Here is a tiny trained network, its code and every weight. The questions are about switching its units off for an input and a class, where a switched-off unit gives its printed mean instead of its output.

import numpy as np


def w(rows, s, z=0):
    codes = np.array(rows[::2]) - 128.0
    scale = np.full(codes.shape[1], s)
    scale[-1] = z or s
    return codes * scale


def f(y):
    return np.maximum(y, 0)


def log_softmax(a):
    a = a - a.max(-1, keepdims=True)
    return a - np.log(np.exp(a).sum(-1, keepdims=True))


def net(x, mask):
    res = np.array(x, float).reshape(1, 6) / 4 @ E
    y = f(res @ A[0][:, :-1].T + A[0][:, -1])
    res = res + np.where(mask, y, B[0][:, -1]) @ B[0][:, :-1]
    return log_softmax(res[-1] @ U[:, :-1].T + U[:, -1])


A, B = {}, {}
E = w([
[119,117,112,141,118,115,121,116,130],'x0',
[113,158,135,123,121,157,153,137,108],'x1',
[45,210,181,207,172,170,164,154,236],'x2',
[61,50,208,177,3,171,43,190,149],'x3',
[121,113,101,154,117,136,127,109,112],'x4',
[189,154,141,169,123,8,131,203,19],'x5',
],0.0079)
A[0] = w([
[126,133,141,148,70,202,111,150,185,60],'neuron 0',
[154,92,94,13,73,193,115,41,153,185],'neuron 1',
[35,91,163,136,110,245,23,124,217,25],'neuron 2',
[177,164,74,58,127,63,105,84,79,31],'neuron 3',
[166,163,113,68,120,85,142,103,49,159],'neuron 4',
[156,90,216,159,2,154,34,203,58,254],'neuron 5',
[158,218,142,149,204,134,161,78,142,203],'neuron 6',
],0.0073,0.0029)
B[0] = w([
[194,149,129,156,144,188,2,116,182,176],'neuron 0',
[65,71,73,51,149,97,218,111,177,202],'neuron 1',
[156,140,220,166,96,123,85,122,29,230],'neuron 2',
[131,209,170,189,121,125,124,154,34,191],'neuron 3',
[213,141,119,142,55,134,109,167,84,199],'neuron 4',
[28,45,72,113,143,77,155,129,153,248],'neuron 5',
[93,76,106,135,140,138,165,166,178,214],'neuron 6',
],0.0081,0.011)
U = w([
[114,127,86,80,130,80,213,160,151,224],'0',
[3,123,156,95,161,152,141,104,201,178],'1',
[206,162,197,129,91,171,46,106,46,4],'2',
],0.007,0.0031)

Each question gives the input, the list of numbers given to net, and the class t.
The units are the neurons (one row each of A and B). Each row of codes is followed by its name. A weight is (code - 128) times the scale printed after its matrix; where a second scale follows, it is the last column's (A, B and U).
mask holds one flag per neuron, in row order. A switched-off neuron (its flag False) gives its mean, the last column of its row in B, instead of its output. The means were averaged over made-up inputs and are rounded, as every weight is.
A unit's drop is (log p(t) with every unit on - log p(t) with that unit switched off) / (log p(t) with every unit on - log p(t) with every unit switched off).
The circuit of an input: a set's keep is (log p(t) with only the set's units on - log p(t) with every unit switched off) / (log p(t) with every unit on - log p(t) with every unit switched off). Starting from all 7 units, units are removed one at a time, each time the one whose removal leaves the highest keep (on an exact tie, the one counted first), for as long as the keep stays at least 0.8.
units of the circuit, in order: the units of the circuit, biggest drop first
most important unit: the unit with the biggest drop
top k neurons: the k neurons with the biggest drops, biggest first
drop of u: that unit's drop, to one decimal
input [5,7,-2,-3,-4,3], class 2: top 4 neurons : neuron 5; neuron 1; neuron 4; neuron 3
input [5,-4,-2,-3,2,2], class 2: most important unit : neuron 5
input [1,0,0,-2,-8,2], class 2: top 3 neurons : neuron 5; neuron 1; neuron 4
input [0,5,1,5,8,4], class 1: units of the circuit, in order : neuron 5; neuron 4
input [1,0,-2,-8,6,7], class 2: top 3 neurons : neuron 3; neuron 4; neuron 5
input [4,0,4,2,4,-8], class 2: top 2 neurons : neuron 2; neuron 5
input [-5,-3,-3,7,4,0], class 1: top 2 neurons : neuron 5; neuron 4
input [6,3,-8,5,1,7], class 0: top 2 neurons : neuron 5; neuron 2
input [-8,-4,-5,-7,8,2], class 2: top 3 neurons : neuron 3; neuron 5; neuron 4
input [-5,1,-3,4,1,6], class 0: drop of neuron 5 : 0.9
input [4,4,8,6,6,-1], class 2: drop of neuron 4 : 0.0
input [-6,8,0,-7,-2,7], class 2: drop of neuron 3 : 0.5
